Here is a tiny trained network, its code and every weight. The questions are about switching its units off for an input and a class, where a switched-off unit gives its printed mean instead of its output.

import numpy as np


def w(rows, s, z=0):
    codes = np.array(rows[::2]) - 128.0
    scale = np.full(codes.shape[1], s)
    scale[-1] = z or s
    return codes * scale


def f(y):
    return np.maximum(y, 0)


def log_softmax(a):
    a = a - a.max(-1, keepdims=True)
    return a - np.log(np.exp(a).sum(-1, keepdims=True))


def net(x, mask):
    res = np.array(x, float).reshape(1, 8) / 4 @ E
    y = f(res @ A[0][:, :-1].T + A[0][:, -1])
    res = res + np.where(mask, y, B[0][:, -1]) @ B[0][:, :-1]
    return log_softmax(res[-1] @ U[:, :-1].T + U[:, -1])


A, B = {}, {}
E = w([
[129,128,133,114,124,126,126,121,116,115,123],'x0',
[119,128,118,130,136,139,117,133,121,141,129],'x1',
[125,159,95,82,72,210,94,195,199,66,123],'x2',
[197,62,202,139,12,142,80,153,91,202,134],'x3',
[126,125,135,118,136,132,127,134,126,128,129],'x4',
[121,118,125,107,150,150,105,130,107,130,135],'x5',
[155,93,2,30,109,107,166,84,161,166,210],'x6',
[218,199,125,72,167,94,86,138,141,163,57],'x7',
],0.0074)
A[0] = w([
[205,50,195,75,4,127,45,129,108,224,170,34],'neuron 0',
[150,112,171,150,223,40,153,11,52,189,140,65],'neuron 1',
[155,84,42,79,100,135,186,104,166,190,219,113],'neuron 2',
[236,73,3,28,114,93,159,76,146,156,209,3],'neuron 3',
[172,169,139,52,133,84,69,111,143,188,43,125],'neuron 4',
[212,180,104,125,161,65,78,121,142,198,64,130],'neuron 5',
[102,198,135,55,86,194,102,175,184,97,141,13],'neuron 6',
[210,204,125,67,129,88,79,164,130,150,84,116],'neuron 7',
[126,99,165,109,167,75,171,114,78,179,115,13],'neuron 8',
[158,179,133,74,102,198,96,167,220,107,88,87],'neuron 9',
[174,160,101,106,76,203,106,187,159,45,133,4],'neuron 10',
[108,122,107,145,72,212,85,121,205,81,140,124],'neuron 11',
[185,149,83,94,189,43,65,158,182,110,79,105],'neuron 12',
[221,62,204,154,31,164,95,152,147,221,122,92],'neuron 13',
],0.0053,0.003)
B[0] = w([
[38,236,85,82,159,101,122,110,253,113,150,245],'neuron 0',
[180,211,54,99,39,201,236,71,117,203,127,232],'neuron 1',
[136,121,177,210,175,148,38,234,80,57,38,245],'neuron 2',
[168,211,235,240,146,176,98,213,64,82,34,254],'neuron 3',
[77,13,103,168,79,73,122,144,86,66,120,203],'neuron 4',
[94,40,105,89,94,61,127,146,103,119,124,209],'neuron 5',
[169,190,78,108,84,170,173,116,43,216,183,182],'neuron 6',
[77,23,131,127,94,103,151,185,91,91,191,201],'neuron 7',
[157,174,90,142,75,115,203,78,41,214,163,164],'neuron 8',
[182,151,83,90,68,189,171,77,54,196,147,197],'neuron 9',
[158,205,140,167,59,124,218,88,89,223,175,180],'neuron 10',
[169,104,101,169,70,131,152,99,113,224,178,192],'neuron 11',
[28,70,109,118,91,87,80,129,159,73,160,191],'neuron 12',
[110,191,112,30,221,59,71,112,220,86,116,240],'neuron 13',
],0.0049,0.0064)
U = w([
[180,167,102,121,78,135,168,101,77,212,149,24],'0',
[163,162,193,183,137,139,84,184,90,89,52,56],'1',
[91,181,89,76,189,103,119,107,211,97,144,96],'2',
[142,81,123,121,116,136,127,123,131,123,112,254],'3',
[143,92,127,124,126,119,121,129,118,121,149,213],'4',
[77,1,118,134,77,97,123,140,104,99,173,73],'5',
],0.012,0.0062)

Each question gives the input, the list of numbers given to net, and the class t.
The units are the neurons (one row each of A and B). Each row of codes is followed by its name. A weight is (code - 128) times the scale printed after its matrix; where a second scale follows, it is the last column's (A, B and U).
mask holds one flag per neuron, in row order. A switched-off neuron (its flag False) gives its mean, the last column of its row in B, instead of its output. The means were averaged over made-up inputs and are rounded, as every weight is.
A unit's drop is (log p(t) with every unit on - log p(t) with that unit switched off) / (log p(t) with every unit on - log p(t) with every unit switched off).
The circuit of an input: a set's keep is (log p(t) with only the set's units on - log p(t) with every unit switched off) / (log p(t) with every unit on - log p(t) with every unit switched off). Starting from the 12 units with the biggest drops (on a tie, the unit counted first), units are removed one at a time, each time the one whose removal leaves the highest keep (on an exact tie, the one counted first), for as long as the keep stays at least 0.8.
units of the circuit, in order: the units of the circuit, biggest drop first
unit that matters most: the unit with the biggest drop
k most important neurons: the k neurons with the biggest drops, biggest first
drop of u: that unit's drop, to one decimal
input [2,5,-2,7,3,8,-1,8], class 5: units of the circuit, in order -> [neuron 4; neuron 7]
input [6,4,-7,4,6,1,0,8], class 5: unit that matters most -> neuron 4
input [-7,-4,-6,-8,-3,-8,8,-4], class 1: units of the circuit, in order -> [neuron 3; neuron 2]
input [6,-4,-7,2,3,-8,2,8], class 5: units of the circuit, in order -> [neuron 4; neuron 5]
input [2,1,-8,0,4,1,-3,8], class 0: 3 most important neurons -> [neuron 1; neuron 8; neuron 2]
input [3,-6,0,-6,-8,-6,4,3], class 4: units of the circuit, in order -> [neuron 0; neuron 13]
input [-7,5,-7,8,-4,5,-6,4], class 2: units of the circuit, in order -> [neuron 13; neuron 0]
input [-1,-3,-6,-2,6,-4,7,2], class 1: units of the circuit, in order -> [neuron 3; neuron 2]
input [-8,-7,4,-5,5,-2,1,4], class 3: units of the circuit, in order -> [neuron 0; neuron 13]
input [-8,7,-1,8,-3,-4,5,7], class 2: 2 most important neurons -> [neuron 0; neuron 13]
input [6,-8,-8,-4,6,-7,-7,-8], class 0: units of the circuit, in order -> [neuron 1; neuron 2]
input [-8,-2,-4,8,0,-8,5,6], class 2: units of the circuit, in order -> [neuron 0; neuron 13]
input [4,-4,5,4,4,-2,7,1], class 1: 3 most important neurons -> [neuron 3; neuron 2; neuron 1]
input [8,-1,3,-7,5,-4,3,-3], class 3: units of the circuit, in order -> [neuron 0]
input [0,-8,8,-7,2,-8,3,5], class 0: 3 most important neurons -> [neuron 9; neuron 6; neuron 10]
input [-8,-3,-5,-6,-7,1,-5,4], class 3: 3 most important neurons -> [neuron 0; neuron 13; neuron 3]
input [-7,2,6,-4,-3,-2,2,7], class 3: 2 most important neurons -> [neuron 12; neuron 1]
input [3,-7,-3,6,-8,2,-5,0], class 4: 2 most important neurons -> [neuron 3; neuron 2]
input [-1,-2,-5,4,4,4,-4,8], class 5: drop of neuron 7 -> 0.2
input [2,6,2,8,-2,2,2,7], class 2: drop of neuron 0 -> 0.7
input [0,-1,4,6,-1,7,6,6], class 1: drop of neuron 6 -> 0.0
